Below is a small trained network, with its code and all its weights. Each question gives an input and a target symbol and asks what happens when units are switched off, that is, made to give their printed mean instead of their output.

import numpy as np


def w(rows, s, z=0):
    codes = np.array(rows[::2]) - 128.0
    scale = np.full(codes.shape[1], s)
    scale[-1] = z or s
    return codes * scale


def norm(h):
    return h / np.sqrt((h * h).mean(-1, keepdims=True) + 1e-5)


def f(y):
    return np.maximum(y, 0)


def softmax(a):
    e = np.exp(a - a.max(-1, keepdims=True))
    return e / e.sum(-1, keepdims=True)


def log_softmax(a):
    a = a - a.max(-1, keepdims=True)
    return a - np.log(np.exp(a).sum(-1, keepdims=True))


def net(x, mask):
    ids = ['Λγδεμξτω'.index(c) for c in x.split()]
    T = len(ids)
    res = E[ids] + P[:T]
    u = 0
    for l in range(3):
        q, k, v = (norm(res) @ M[l].T for M in (Q, K, V))
        z = softmax(np.where(np.tri(T) > 0, q @ k.T / 2**0.5, -1e9)) @ v
        res = res + np.where(mask[u], z, O[l][:, -1]) @ O[l][:, :-1]
        u += 1
        y = f(norm(res) @ A[l][:, :-1].T + A[l][:, -1])
        res = res + np.where(mask[u : u + 8], y, B[l][:, -1]) @ B[l][:, :-1]
        u += 8
    return log_softmax(norm(res)[-1] @ U[:, :-1].T + U[:, -1])


Q, K, V, O, A, B = {}, {}, {}, {}, {}, {}
E = w([
[214,153,130,123,118,158],'Λ',
[74,149,153,84,152,120],'γ',
[162,117,115,89,152,145],'δ',
[131,88,70,117,174,115],'ε',
[154,111,141,64,135,81],'μ',
[132,158,79,148,168,177],'ξ',
[1,88,139,80,64,144],'τ',
[145,158,120,108,141,94],'ω',
],0.024)
P = w([
[84,161,197,175,32,204],'0',
[132,175,131,54,167,198],'1',
[122,145,113,59,180,174],'2',
[114,123,103,55,189,158],'3',
[107,114,89,57,199,151],'4',
[117,105,73,54,213,141],'5',
[117,88,62,55,212,142],'6',
[106,88,52,45,222,129],'7',
[132,68,11,48,221,140],'8',
[130,77,2,46,234,145],'9',
],0.0082)
Q[0] = w([
[101,156,149,239,101,56],'0.h1',
[122,79,137,254,14,94],'0.h1',
],0.0092)
K[0] = w([
[175,141,76,72,250,146],'0.h1',
[164,170,115,92,215,80],'0.h1',
],0.012)
V[0] = w([
[142,189,49,229,139,255],'0.h1',
[156,245,195,100,90,58],'0.h1',
],0.0093)
O[0] = w([
[22,168,248,195,230,156,37],'0.h1',
[139,164,196,191,102,2,1],'0.h1',
],0.011,0.00099)
A[0] = w([
[137,159,120,249,159,80,145],'0.n1',
[178,183,114,128,101,65,115],'0.n2',
[114,133,90,100,170,77,89],'0.n3',
[90,95,140,139,127,159,133],'0.n4',
[118,74,196,118,214,147,109],'0.n5',
[91,182,163,187,106,66,72],'0.n6',
[88,163,180,141,32,141,1],'0.n7',
[150,174,139,160,137,162,92],'0.n8',
],0.016,0.0081)
B[0] = w([
[154,88,175,11,142,67,200],'0.n1',
[152,229,97,204,161,101,211],'0.n2',
[98,141,79,132,155,138,200],'0.n3',
[171,132,139,160,133,81,184],'0.n4',
[118,139,141,234,84,136,253],'0.n5',
[230,81,90,83,179,173,187],'0.n6',
[71,197,96,114,112,86,139],'0.n7',
[100,139,178,115,81,136,151],'0.n8',
],0.011,0.0069)
Q[1] = w([
[161,149,158,115,2,119],'1.h1',
[191,107,147,177,202,108],'1.h1',
],0.016)
K[1] = w([
[182,250,123,121,163,3],'1.h1',
[113,206,49,116,27,115],'1.h1',
],0.012)
V[1] = w([
[129,119,69,154,9,169],'1.h1',
[53,18,170,51,3,28],'1.h1',
],0.0052)
O[1] = w([
[197,67,2,183,102,201,98],'1.h1',
[20,27,97,99,105,81,4],'1.h1',
],0.0094,0.0029)
A[1] = w([
[131,139,99,87,75,60,124],'1.n1',
[35,152,135,161,162,105,143],'1.n2',
[183,94,96,165,7,40,2],'1.n3',
[168,171,173,187,104,64,75],'1.n4',
[130,145,163,114,174,72,53],'1.n5',
[107,134,117,96,137,188,75],'1.n6',
[192,219,171,116,93,147,169],'1.n7',
[158,105,88,92,114,132,137],'1.n8',
],0.015,0.0092)
B[1] = w([
[185,158,94,165,161,110,216],'1.n1',
[175,111,161,123,77,114,190],'1.n2',
[166,128,234,254,72,163,158],'1.n3',
[75,105,80,23,211,177,193],'1.n4',
[196,88,104,182,107,179,168],'1.n5',
[128,160,136,160,161,140,172],'1.n6',
[115,78,81,170,135,67,245],'1.n7',
[150,122,155,112,159,90,254],'1.n8',
],0.014,0.0082)
Q[2] = w([
[177,221,181,233,180,99],'2.h1',
[31,253,152,205,179,241],'2.h1',
],0.0053)
K[2] = w([
[201,220,171,82,254,154],'2.h1',
[166,178,54,125,127,245],'2.h1',
],0.0078)
V[2] = w([
[140,135,109,223,255,140],'2.h1',
[211,107,179,15,174,95],'2.h1',
],0.0081)
O[2] = w([
[19,142,119,66,1,141,254],'2.h1',
[176,150,80,50,117,203,144],'2.h1',
],0.0079,0.0065)
A[2] = w([
[147,90,164,107,151,134,75],'2.n1',
[142,110,111,143,145,139,68],'2.n2',
[127,153,134,107,142,148,81],'2.n3',
[57,128,137,133,1,105,1],'2.n4',
[145,111,118,119,95,138,110],'2.n5',
[122,111,107,151,124,204,48],'2.n6',
[105,114,129,118,94,156,73],'2.n7',
[128,159,109,111,156,125,44],'2.n8',
],0.035,0.0053)
B[2] = w([
[141,117,91,110,113,156,209],'2.n1',
[93,119,122,121,92,133,199],'2.n2',
[101,114,146,156,130,163,167],'2.n3',
[72,135,128,2,51,85,254],'2.n4',
[132,151,128,145,131,101,176],'2.n5',
[168,170,93,87,129,133,195],'2.n6',
[141,140,107,142,123,115,168],'2.n7',
[89,126,158,120,141,144,227],'2.n8',
],0.027,0.0088)
U = w([
[106,128,147,40,51,93,143],'Λ',
[195,45,151,77,100,212,135],'γ',
[91,27,81,148,145,109,99],'δ',
[104,109,189,143,174,151,253],'ε',
[62,201,65,134,208,65,42],'μ',
[180,123,96,182,92,97,209],'ξ',
[215,129,190,34,230,70,85],'τ',
[159,255,91,98,117,207,46],'ω',
],0.0091,0.0051)

Each question gives the input, a string of symbols that net reads in full, and the target symbol t.
The units are the heads (2 rows each of Q, K, V and O) and the neurons (one row each of A and B). Each row of codes is followed by its name. A weight is (code - 128) times the scale printed after its matrix; where a second scale follows, it is the last column's (O, A, B and U).
mask holds one flag per unit, layer by layer, with each layer's heads first. A switched-off unit (its flag False) gives its mean, the last column of its rows in O or B, instead of its output. The means were averaged over made-up inputs and are rounded, as every weight is.
A unit's drop is (log p(t) with every unit on - log p(t) with that unit switched off) / (log p(t) with every unit on - log p(t) with every unit switched off).
The circuit of an input: a set's keep is (log p(t) with only the set's units on - log p(t) with every unit switched off) / (log p(t) with every unit on - log p(t) with every unit switched off). Starting from the 12 units with the biggest drops (on a tie, the unit counted first), units are removed one at a time, each time the one whose removal leaves the highest keep (on an exact tie, the one counted first), for as long as the keep stays at least 0.8.
circuit, biggest first: the units of the circuit, biggest drop first
top k neurons: the k neurons with the biggest drops, biggest first
k most important neurons of layer l: the k neurons of layer l with the biggest drops, biggest first
drop of u: that unit's drop, to one decimal
input Λ ω ξ, target γ: top 4 neurons	0.n1; 2.n1; 2.n4; 1.n5
input ω γ τ ω γ ε δ ξ μ, target τ: circuit, biggest first	2.n4
input τ ε ε δ δ γ μ Λ ω, target μ: circuit, biggest first	2.n4; 2.n8
input Λ δ δ Λ τ δ γ τ, target γ: circuit, biggest first	2.h1; 1.n2; 2.n4
input ω δ γ ξ, target τ: circuit, biggest first	0.h1; 0.n1; 2.n4
input τ μ τ, target δ: circuit, biggest first	2.h1; 2.n4
input τ ω τ μ, target δ: circuit, biggest first	1.h1; 2.n4
input γ τ ε, target δ: 2 most important neurons of layer 2	2.n4; 2.n6
input Λ ξ τ δ μ ε, target δ: top 2 neurons	2.n4; 1.n8
input μ δ ω τ μ μ ω ξ ε τ, target ξ: 3 most important neurons of layer 1	1.n4; 1.n3; 1.n1
input Λ δ δ, target γ: top 2 neurons	0.n1; 2.n1
input ε γ Λ μ ε δ ε δ Λ ω, target ω: 2 most important neurons of layer 2	2.n6; 2.n4
input γ δ ω μ μ μ, target μ: 2 most important neurons of layer 1	1.n4; 1.n7
input ω τ δ ε ξ Λ Λ Λ δ τ, target τ: 2 most important neurons of layer 0	0.n5; 0.n6
input τ μ ω γ, target ε: 2 most important neurons of layer 1	1.n6; 1.n7
input μ μ Λ ξ ξ ε γ Λ μ, target ξ: most important neuron of layer 2	2.n4
input ω ε δ γ Λ ω δ, target τ: top 3 neurons	0.n1; 2.n4; 0.n2
input ξ τ γ ξ γ γ, target ε: 3 most important neurons of layer 2	2.n4; 2.n3; 2.n8
input μ ω ε δ γ τ Λ, target ξ: 2 most important neurons of layer 1	1.n4; 1.n3
input ω γ μ, target τ: 2 most important neurons of layer 0	0.n1; 0.n2
input γ ε Λ, target μ: top 2 neurons	0.n2; 1.n7
input δ δ ε τ ξ Λ, target ξ: most important neuron of layer 0	0.n1
input Λ ξ Λ, target γ: top 2 neurons	0.n1; 2.n1
input γ γ γ μ ξ, target μ: drop of 0.h1	0.6
input Λ Λ ε μ, target γ: drop of 2.n2	0.0
input ξ γ ω, target ε: drop of 1.n4	0.0
